In the rows, 128 means zero.
Each row of numbers stands for one thing and depends on some of the facts below. Use the named rows to name the rest.

Facts:
β klutok <- dobram
β poner <- brafa
β tramegak <- brafa, plebru
β dregrom <- stavo, brubro
β skoskol <- flazol, brupuro, zeken, brubro
β skiklemo <- flazol, pogru
β kliflir <- brupuro, nostu, diskasken, graples
β nostu <- brupuro, zaba, grufle
β zoskun <- breles, graples
β flife <- plebru
β mistu <- plebru
β zeken <- skoplis, dudrus, tekluzuk, zoklor
β graples <- trinun
β trobe <- groskone, ribikom
β boplan <- groskone, stizuflal, zisku
β zisku <- steflon, mistu
β zibis <- zaba, ploflin, trobe
β zoklor <- mebrak
β breles <- braflos, trobe
β sadrem <- kifido, mistu, skiklemo, zoskun
β brupuro <- flife
β braflos <- tekluzuk
β kifido <- poner
β buzon <- zisku
β diskasken <- zisku, fibus
β vadrek <- klutok
β brafa <- dregrom, brubro, nakla
β zaba <- ribikom
β flazol <- brubro, grufle
sadrem δ: vazan, veskek, razas, tona, bregem
vadrek δ: destabel, dredin, skoplis, trunor, stotigrol, tona
dobus δ: gruster, grogek, brezan, mibrenem
broter δ: fluzim, fabrodrer, dabru
brupuro δ: zibis
breles δ: flapla, dobram
trinun δ: rotaflan, dredin, gruster, skoskol, kludroli, stavo, gragre
zeken δ: destabel, veskek, trobe, gruster, mibrenem
kliflir δ: nostu
grusum δ: plibruvun, reni, rebis, tona
dudrus δ: klago, lunuzi, bregem
mebrak δ: kifido, skotudil, ploflin
tramegak δ: tetrekle, voflin, drufas
klutur δ: pifer, dregrom, dabru, februr, razas
sketriflin δ: trobe, tegral, ploflin, fofa, stifle, trunor, dobram, gista
setek δ: gruster, saka, tutri, steflon
rasti δ: vanam, stotigrol, boplan, skiklemo, klabraflom, bregem
mestin δ: treflolak, sutris
bubrizi δ: suviskon, klutok
poner δ: sibrun, vutadruk, boplan, brafa
zisku δ: sibrun, dredin, ropival, zaba, tekluzuk
zastar δ: paskis, flapla, dredin, greplesto, tabrubo
sisko δ: razas, nurudi, solur
mudu δ: leven, tetrekle, pesko, kluga
zomas δ: paskis, februr, brezan, skiklemo
sedodol δ: suviskon, treflolak, ropival, zaba
buzon δ: pifer, ploflin, skoskol
dagupla δ: pifer, skeflepluk, sadum, fofa
lurul δ: treflolak, stogek, skoskol, ribikom, kluga
memil δ: brafa, gragre, befos, stuzen
kegra δ: voflin
flaguvu δ: greplesto, fabror
flolatir δ: lumel, solur
klerus δ: sibrun, skeflepluk, grufle, klabraflom
rorus δ: leven, reni, graples, boplan, drufas, bregem
plitim δ: suviskon, klago, braflos, tutri
klote δ: kliza, nurudi, graples, nuplen, duban
lomon δ: vutadruk, skoplis, tegral, mistu, stizuflal
skizim δ: nubrim, nosul, saka, dobram, mibrenem
zoskun δ: trobe, stizuflal, rebis, zaba, nuplen
bresek δ: flife, vutadruk, nosul, sutris, drufas

Named rows:
lurul: [163 128 157 132 130 137 139 115 118 128 111 111 136 118 129 138 131 141
 118 134 125 140 139 134 118 128 120 142 111 122 147 117 113 135 131 126
 167 135 141 125 126 138 121 109 141 139 145 126 144 133]
kluga: [126 120 148 131 139 111 134 135 111 120 105 125 146 124 131 123 127 142
 103 128 133 129 163 128 122 135 112 132 128 134 127 130 120 131 133 119
 153 132 128 126 127 128 117 128 144 139 135 131 129 128]
gragre: [124 120 130 131 122 127 134 129 116 134 103 125 151 126 132 135 124 154
 112 116 134 120 152 116 127 138 118 136 132 133 135 121 131 120 130 116
 139 127 134 131 123 131 135 133 149 138 122 133 118 122]
stavo: [ 86 118  71 122 103 121 126 117 181 135  87 144  75 132 163 126 133  83
 128 134  95 110 102 133 149  67 153 148 161 117 130 123 145 139 109 152
 120  91 112 108 118 134 111 147 110  98 178 141 126  92]
fibus: [123  95  86 103 139 145 117 152 153 119 158 143 123 131 108 110 149  73
 137  91 106 129 111 130 172 127 169  87  98 131 111 136 148 161 137 131
 111 204 119 139 123 127 122 126  86 108 131  99 144  67]
boplan: [120 144 106 138 149 156 124 132 129 124 180 150 168 113  76  46 132  64
  98 149 158 131 108 139 160 100 155  81 139 127 110 133 129 103 118 101
  89 139 110 131 117 124 124 110 152 134  63 105 119 122]
rotaflan: [131 123 133 134 123 127 132 128 112 134 105 123 152 127 130 136 125 154
 119 118 133 128 142 115 125 139 117 138 124 137 138 118 132 124 127 118
 147 128 135 133 127 138 134 134 148 133 123 133 119 125]
tona: [126 126 142 122 132 121 129 127 118 112 129 120 132 129 128 127 128 160
 119 125 139 121 148 111 112 148 115 132 147 145 124 138 124 124 131 124
 117 120 133 133 134 121 139 144 138 139 102 133 106 134]
mistu: [106 100  72  98 132 151 120 130 168 118 157 136 104 126 125  91 158  43
 121 120 108 115  98 139 158  88 174  96 138 133 111 116 144 143 123 130
  96 161 112 124 120 131 122 146  97 115 137 112 120  79]
stifle: [133 131 140 122 129 140 131 132 106 126 130 114 145 134 136 136 130 143
 121 120 130 118 142 121 104 141 109 134 124 134 124 113 119 124 141 124
 131 133 135 137 136 141 146 156 146 138 128 133 110 138]
sketriflin: [167 129 154 118 122 151 138 107 113 124 138 104 126 130 134 147 139 129
 134 129 126 136 120 133  96 138 122 145 113 121 138 101 109 132 135 132
 136 130 147 135 134 142 148 129 143 137 142 123 127 147]
skeflepluk: [134 132 137 131 131 142 127 127 111 121 116 126 149 126 128 134 128 149
 120 129 140 111 160 122 114 139 117 133 135 144 122 128 125 123 143 124
 133 115 137 135 127 135 142 136 150 137 119 142 126 126]
tramegak: [124 136 114 108 139 139 120 101 167 156 136 129 110 130 138 115 129  64
  91 181 112 141  93 159 137  48 200 115 159 114 122 119 140 161 101 154
 115  78  96  94 125 121  86 110 153 143 122 104 140 140]
vanam: [133 121 144 129 131 122 127 117 118 113 120 126 137 124 124 128 128 156
 121 121 140 122 156 117 118 141 117 135 147 139 123 138 126 130 130 127
 125 113 135 133 130 123 142 118 149 133 108 129 121 131]
saka: [121 126 136 119 124 109 138 135 109 129 118 116 135 131 138 127 128 152
 113 117 130 130 129 117 121 142 108 136 114 125 139 120 125 119 119 122
 136 140 128 130 139 129 123 146 143 136 113 125 103 133]
fabrodrer: [135 137 137 136 134 134 125 138 120 116 115 123 145 131 128 128 118 169
 116 134 133 118 148 118 123 136 113 137 111 138 116 141 123 130 138 129
 136 123 136 130 135 137 129 137 147 129 110 128 134 134]
tabrubo: [133 118 132 133 122 129 137 120 116 129 112 126 144 127 130 131 124 155
 118 114 133 123 144 116 126 144 116 140 126 132 134 126 134 125 129 119
 131 121 136 137 128 136 143 131 152 133 109 134 114 125]

Which thing is each row?
No name comes twice in this set of rows, the named rows included.
[112 167 150 126 161 121 119 118  78 181 129  78  62  82 130 121 101 142
 116 128 184 105 124 153 140 162 127 107  89 184 131 140 191  74 156 120
 142 102 178  98 133 159 111  66 127  99 164 141  63 110] | klutok
[120 120 100 113 114 139 118  89 178 135 115 136  82 119 141 119 141  60
 128 155 110 131  98 153 141  56 186 133 184 112 133 119 133 147 109 157
 116  70 112 102 113 126 113 113 135 116 149 122 139 113] | poner
[ 94 163 113 114 130 129  73 177 145 164 155 160 149 132 120 145 105  74
 140 129 120 167  80 156 164 105 182  96 142 109 115 153 138 135 128 143
 100 134  93 133 121 114 104 118 124 147 112 118 158 124] | nostu
[ 97 152 134 108 157 124 135 121  78 176 130  82  50  89 145 114  98 125
 122  96 163  91 123 152 126 177 111 119  77 172 113 134 193  84 162 118
 117 105 176 121 139 162 135 101 125  73 193 135  33 101] | dobram
[119 134 141 139 119 110 120 138 120 120 113 114 138 124 132 133 133 161
 114 132 144 128 146 110 131 140 112 130 130 151 148 129 125 113 129 117
 148 143 133 115 131 127 115 144 136 146 111 145 126 123] | suviskon
[141 122  94 161 122 124 167  97 145 181 172 141 127 176 124 163 127 113
 173 180 105 134  82 128 125 109 142 109  94  95 137  96 155 110  97 123
 106  93 106 146 129  89 128  92  49 143 157 148 168 207] | zeken
[124 156 102 156 117 146 125 143 136 152 166 156 130 130 110 109 114  64
 168 135 119 157  59 156 144 114 136 115 115  77 134 118 113  99 116 120
 101 131 106 144 114 118 128 107 103 115 133 120 143 156] | breles
[ 84 124  81 112 116 130 112 110 178 141 105 143  97 128 153 116 130  74
 108 166 116 113 111 144 146  49 176 129 185 125 123 127 149 138 107 153
 108  63 100 104 115 125 107 133 137 122 147 138 126 110] | brafa
[160 119 145 132 124 138 140 105 120 129 109 121 136 116 128 139 133 143
 126 122 131 137 141 128 118 133 129 146 129 119 147 117 122 135 125 122
 157 120 143 130 122 136 137 100 149 133 128 126 139 132] | memil
[ 89  99  65 115 107 108 123 129 197 122  98 150  45 140 165 135 138  73
 165 121  78 108 103 139 156  80 150 142 147 109 117 141 140 159 115 160
 118 111 107 114 119 115 112 149  60  77 214 140 144  83] | brubro
[118 130  85 151 116 137 132 155 153  86 147 159  96 107 102  55 135  54
 164  97 122 132  86 143 165 126  98 122 105  92 119 142  94 106 127 109
 117 186 123 132 110 136 131 125  81  58 154 110 134  88] | groskone
[163 121 171 119 138 115 136 103 127 114 133 117 121 114 122 130 129 142
 130 134 132 139 145 129 107 137 120 137 143 123 137 132 112 147 124 135
 145 117 138 121 129 120 130  97 141 133 127 115 132 146] | rorus
[125 162 126 110 144 152  78 161 133 184 179 150 175 142 107 157 114  79
 116 146 127 179  75 156 165 101 214  74 125 119 115 129 154 143 125 142
  96 139  97 131 123 116 100 101 139 173  78 104 165 141] | kliflir

Now the same things, written a new way:
Known rows:
skotudil: [129 131 130 131 153 139 127 139 137 111 109 197 134 107  84 144 105 101
 115 110 125 136 130 131 147 163 139 135 135]
bresek: [147 150 135 133 121 128 122 144 111 125 121 115 125 130 123 105 128 109
 136 137 133 122 128 128 126 143 111 130 121]
stavo: [116  91 147 108 104 115 167 144 139 159 148 178 110 168 141 129 114 124
 124 117 129 152 122 144 122  98 115 132 111]
tegral: [131 133 129 124 138 129 129 137 123 123 123 144 130 129 105 139 123 131
 123 134 120 130 126 127 124 133 137 118 138]
dregrom: [122  81 135 101  79 109 128 124 132 143 166 179 102 153 148 127 120 139
 123  94 117 148 110 116 123 104 138 143  95]
kludroli: [129 132 127 126 137 127 131 136 122 121 126 137 134 133 103 140 126 130
 124 138 120 129 124 130 119 127 133 116 137]
vazan: [133 137 132 125 134 125 129 133 119 125 128 133 126 129 115 135 123 141
 123 135 120 127 121 119 125 126 140 115 140]
stizuflal: [ 88 133 118 146 172 170 153 140 153 154 118 129 131 108 156 130 170 165
 125 112 129 130 111 145 140 133 107 131 156]
fofa: [128 134 131 127 138 127 128 134 121 117 123 149 130 127 104 139 121 129
 121 128 122 129 123 129 125 134 136 121 137]
mibrenem: [131 133 129 128 135 128 130 137 121 122 127 135 133 131 108 139 121 133
 122 137 121 130 123 128 117 125 134 115 137]
pogru: [119 102 137 120 109 128 143 120 148 149 137 138 116 147 157 121 121 119
 131 110 137 140 129 139 136 116 116 142 109]
tabrubo: [125 133 113 138 133 118 130 133 125 116 116 125 123 146  98 146 129 144
 119 145 111 129 126 145 103 120 136 135 126]
sketriflin: [142 155 131 140 125 129 120 140 120 119 120 128 127 124 115 111 117 103
 129 125 137 132 124 132 125 148 119 137 122]
flapla: [126 133 116 134 134 120 129 134 125 118 117 129 126 140 100 143 126 138
 121 141 115 130 126 140 107 123 134 131 129]
broter: [125 157 142 137  90  96 113  96  70  82 141 127 100 104 131 116 142 150
 117  74 148 116  90 129 116 154 118 135 119]
skiklemo: [114  78 116 109 101 138 112 113 158 139 154 142 129 142 149 140 131 130
 131 112 111 138 129 115 128 107 137 142  95]
gista: [129 132 129 127 140 128 130 136 124 120 123 150 133 127 101 140 120 128
 121 132 121 130 124 129 126 135 136 119 136]

Name these rows:
No name comes twice in this set of rows, the named rows included.
[ 61 130 139 149 131 159 159 113 141 114 114 146 129 125 155 132 148 136
 138 148 155  92 165 153 185  74  98 124 159] | ribikom
[141 146 132 127 135 123 123 129 122 136 121 131 112 131 124 130 111 156
 124 139 120 127 121 109 138 124 158 117 144] | nurudi
[143 153 135 139 118 129 124 141 115 124 134 108 135 128 126 107 120 104
 132 133 138 134 122 124 116 135 112 123 128] | sedodol
[119  82 136 107  90 120 127  99 153 143 142 132 124 154 163 133 105  99
 134 108 136 135 144 129 144 107 126 145  91] | flazol
[137 138 133 124 137 126 127 135 120 132 124 133 124 132 115 133 121 142
 126 140 120 127 124 118 131 128 143 113 140] | nuplen
[140 153 131 141 119 128 122 139 119 121 134 108 136 126 121 111 117 105
 130 132 139 136 121 129 113 135 113 127 128] | setek
[152  87 132  96  75 152  99 143 140 162 145 134 109 151 162  88 163 115
 158 115 101 131 127 106 130 143 112 151  63] | tramegak
[137 153 116 152 120 118 121 137 122 116 116 107 120 141 113 118 123 117
 126 136 127 133 123 146 104 136 118 152 115] | zastar
[135 141 132 127 132 119 126 126 117 126 124 135 119 128 117 135 119 149
 121 129 122 127 117 119 128 127 147 118 142] | razas
[149 146 142 124 119 130 121 146 100 131 113 113 120 134 128 102 141 114
 146 142 128 110 134 125 136 148 110 125 116] | mudu
[111  81 114 173  40  36 119  80 213 109 101 138 204  24 111  65 233 149
 150 144  96 135 251  97 154  95 159 149 213] | zibis

The same things again, as new rows of numbers:
Some things and their rows:
ploflin: [102 136 175 132 116 165  73 191 140 184 111 130  85]
stavo: [137 121 128 104 104 137 166  66 175 121 140  98 158]
solur: [137 115 111 112 138 107 115 146 146 117 103 124 122]
sisko: [146 125 121 117 127 133 124 177 120 123 115 125 124]
vutadruk: [133 144 112 126 152  93 126 135 138 112 120 131 121]
setek: [102 182 135 125 159 101 122 124 126  93 143 127 134]
greplesto: [129 134 113 115 146 100 114 139 145 110 116 128 128]
zastar: [123 158 125 127 141 123 124 159 124 109 142 136 139]
flife: [140 106 155 127 110 142 164  57 118 163 154 105 122]
brupuro: [115 124 177 139  96 182 146  97 118 177 138 117 146]
boplan: [139 103 164 149 144 114 146  64  64 182 123 134  74]
zisku: [108 156 168 126 147 162 134 102 110 171 150 169 149]
tekluzuk: [129  91 146 137  83 149  84 142 147 175 114 131 191]
stogek: [138 126 105 123 130 116 118 150 137 115 136 132 127]
klago: [114 114  96 135 123 127 127 135 133 110 110 141 139]
mudu: [136 161 136 127 150 121 142 171 110 113 149 132  99]
lunuzi: [116 108  90 128 116 132 126 131 131 109 110 129 131]

Rows to name:
No name comes twice in this set of rows, the named rows included.
[170 124 174 117 109 135  87 181 133 159 151 116 175] | mebrak
[141 136 212 114 127 188 120 122  74 175 158 125  67] | buzon
[ 96 134 180 156 133 140  91 125 121 192 106 139 104] | trobe
[141 101 148 145  99 132 123 125 124 161 105 128 207] | dudrus
[140 109 119 106  90 155 181  66 158 125 157  92 157] | nakla
[131 143 190 171 143 151 149  94  96 182 143 150 146] | zoskun
[145  99 151 127 100 157 175  49 127 148 157  99 121] | kifido
[151 115 122 109 124 138 105 176 130 126 131 119 110] | pifer
[137 151 121 118 161 100 119 147 145 112 130 142 124] | sutris
[ 78 130 155 172 111 188 109 147 136 187 107 170 144] | zaba
[125 155 130 115 147 112 123 142 123 110 120 126 126] | zomas

